Below are the code and all the weights of a small trained network. Each question names an input and a target symbol and asks about switching units off, where a switched-off unit gives its printed mean instead of its output.

import numpy as np


def w(rows, s, z=0):
    codes = np.array(rows[::2]) - 128.0
    scale = np.full(codes.shape[1], s)
    scale[-1] = z or s
    return codes * scale


def norm(h):
    return h / np.sqrt((h * h).mean(-1, keepdims=True) + 1e-5)


def f(y):
    return np.maximum(y, 0)


def softmax(a):
    e = np.exp(a - a.max(-1, keepdims=True))
    return e / e.sum(-1, keepdims=True)


def log_softmax(a):
    a = a - a.max(-1, keepdims=True)
    return a - np.log(np.exp(a).sum(-1, keepdims=True))


def net(x, mask):
    ids = ['αβδεζηθλμξπστφψω'.index(c) for c in x.split()]
    T = len(ids)
    res = E[ids] + P[:T]
    u = 0
    for l in range(2):
        q, k, v = (norm(res) @ M[l].T for M in (Q, K, V))
        z = softmax(np.where(np.tri(T) > 0, q @ k.T / 3**0.5, -1e9)) @ v
        res = res + np.where(mask[u], z, O[l][:, -1]) @ O[l][:, :-1]
        u += 1
        y = f(norm(res) @ A[l][:, :-1].T + A[l][:, -1])
        res = res + np.where(mask[u : u + 4], y, B[l][:, -1]) @ B[l][:, :-1]
        u += 4
    return log_softmax(norm(res)[-1] @ U[:, :-1].T + U[:, -1])


Q, K, V, O, A, B = {}, {}, {}, {}, {}, {}
E = w([
[159,208,197],'α',
[110,115,141],'β',
[179,118,111],'δ',
[151,136,114],'ε',
[150,115,95],'ζ',
[104,159,160],'η',
[167,169,110],'θ',
[117,155,110],'λ',
[154,66,92],'μ',
[91,139,197],'ξ',
[140,185,145],'π',
[118,65,136],'σ',
[113,109,119],'τ',
[161,93,76],'φ',
[76,128,118],'ψ',
[136,60,248],'ω',
],0.014)
P = w([
[44,161,56],'0',
[222,68,222],'1',
[102,38,249],'2',
[249,221,188],'3',
[153,91,225],'4',
[141,151,157],'5',
[208,101,194],'6',
[144,75,167],'7',
[166,119,150],'8',
[143,112,96],'9',
[190,3,161],'10',
[159,162,158],'11',
[178,92,180],'12',
],0.0043)
Q[0] = w([
[2,114,166],'L0H0',
[133,13,122],'L0H0',
[162,92,36],'L0H0',
],0.0048)
K[0] = w([
[241,3,239],'L0H0',
[161,167,83],'L0H0',
[130,210,52],'L0H0',
],0.0053)
V[0] = w([
[196,21,130],'L0H0',
[246,218,122],'L0H0',
[106,129,254],'L0H0',
],0.0078)
O[0] = w([
[139,65,217,148],'L0H0',
[139,196,188,255],'L0H0',
[254,51,73,167],'L0H0',
],0.0086,0.0028)
A[0] = w([
[86,65,100,119],'L0N0',
[139,143,39,165],'L0N1',
[170,255,93,145],'L0N2',
[70,148,172,253],'L0N3',
],0.0067,0.0046)
B[0] = w([
[150,176,203,146],'L0N0',
[206,152,213,176],'L0N1',
[111,2,139,254],'L0N2',
[248,11,121,241],'L0N3',
],0.0058,0.0043)
Q[1] = w([
[211,91,199],'L1H0',
[208,8,160],'L1H0',
[149,131,114],'L1H0',
],0.013)
K[1] = w([
[47,152,57],'L1H0',
[43,249,98],'L1H0',
[96,131,136],'L1H0',
],0.013)
V[1] = w([
[224,168,107],'L1H0',
[189,10,233],'L1H0',
[151,254,252],'L1H0',
],0.01)
O[1] = w([
[253,183,82,69],'L1H0',
[167,63,164,2],'L1H0',
[153,185,234,192],'L1H0',
],0.014,0.0034)
A[1] = w([
[149,118,156,30],'L1N0',
[147,72,171,205],'L1N1',
[124,252,172,5],'L1N2',
[190,114,146,74],'L1N3',
],0.011,0.002)
B[1] = w([
[61,195,141,161],'L1N0',
[255,126,141,255],'L1N1',
[44,64,92,237],'L1N2',
[56,181,251,204],'L1N3',
],0.0065,0.0039)
U = w([
[183,145,135,231],'α',
[141,108,85,185],'β',
[150,109,208,254],'δ',
[30,163,167,68],'ε',
[72,83,149,31],'ζ',
[182,133,66,203],'η',
[117,198,170,101],'θ',
[78,187,66,100],'λ',
[157,48,138,66],'μ',
[248,98,82,17],'ξ',
[179,231,86,122],'π',
[171,64,118,58],'σ',
[117,108,102,245],'τ',
[96,54,149,67],'φ',
[115,127,88,181],'ψ',
[203,104,134,84],'ω',
],0.016,0.0043)

Each question gives the input, a string of symbols that net reads in full, and the target symbol t.
The units are the heads (3 rows each of Q, K, V and O) and the neurons (one row each of A and B). Each row of codes is followed by its name. A weight is (code - 128) times the scale printed after its matrix; where a second scale follows, it is the last column's (O, A, B and U).
mask holds one flag per unit, layer by layer, with each layer's heads first. A switched-off unit (its flag False) gives its mean, the last column of its rows in O or B, instead of its output. The means were averaged over made-up inputs and are rounded, as every weight is.
A unit's drop is (log p(t) with every unit on - log p(t) with that unit switched off) / (log p(t) with every unit on - log p(t) with every unit switched off).
The circuit of an input: a set's keep is (log p(t) with only the set's units on - log p(t) with every unit switched off) / (log p(t) with every unit on - log p(t) with every unit switched off). Starting from all 10 units, units are removed one at a time, each time the one whose removal leaves the highest keep (on an exact tie, the one counted first), for as long as the keep stays at least 0.8.
circuit, biggest first: the units of the circuit, biggest drop first
top k neurons: the k neurons with the biggest drops, biggest first
drop of u: that unit's drop, to one decimal
input ε π τ β η δ ζ ξ δ, target ε: circuit, biggest first : [L0H0 L1H0]
input ξ ε θ λ φ η ε δ π ζ ξ ε, target ξ: top 3 neurons : [L0N1 L0N2 L0N3]
input ε α δ δ α η π, target ε: circuit, biggest first : [L0H0 L1H0 L1N2]
input π μ φ ζ δ ε η ζ, target π: circuit, biggest first : [L1H0 L0H0]
input ε π δ ω λ δ π δ ζ θ, target ε: circuit, biggest first : [L0H0 L1H0 L0N2]
input λ δ π δ ζ φ σ ε, target λ: circuit, biggest first : [L1H0 L0H0]
input δ ε φ α ξ ξ δ ε π δ, target δ: circuit, biggest first : [L0H0 L1H0]
input δ λ φ ξ τ ξ φ η λ α π μ, target δ: circuit, biggest first : [L0H0 L0N3]
input ε ε θ φ ξ π ζ ξ, target ε: circuit, biggest first : [L0H0 L1H0 L1N2]
input ξ ξ π, target ξ: circuit, biggest first : [L0H0]
input π λ θ δ π φ ζ φ ε δ ε τ, target π: circuit, biggest first : [L1H0 L0H0]
input λ π σ β μ, target λ: circuit, biggest first : [L0H0 L1H0]
input θ η σ δ β μ μ, target θ: circuit, biggest first : [L0H0 L1H0]
input ξ δ θ μ π δ π δ ζ ζ μ, target ξ: top 2 neurons : [L0N1 L0N2]
input ξ δ δ ε ω ψ ξ π δ δ φ β, target ξ: top neuron : [L0N1]
input ε ζ ζ, target ε: drop of L1H0 : 1.0
input ε δ δ η λ, target ε: drop of L1H0 : 1.7
input ε δ η π ε δ φ δ ε, target ε: drop of L1H0 : 0.8
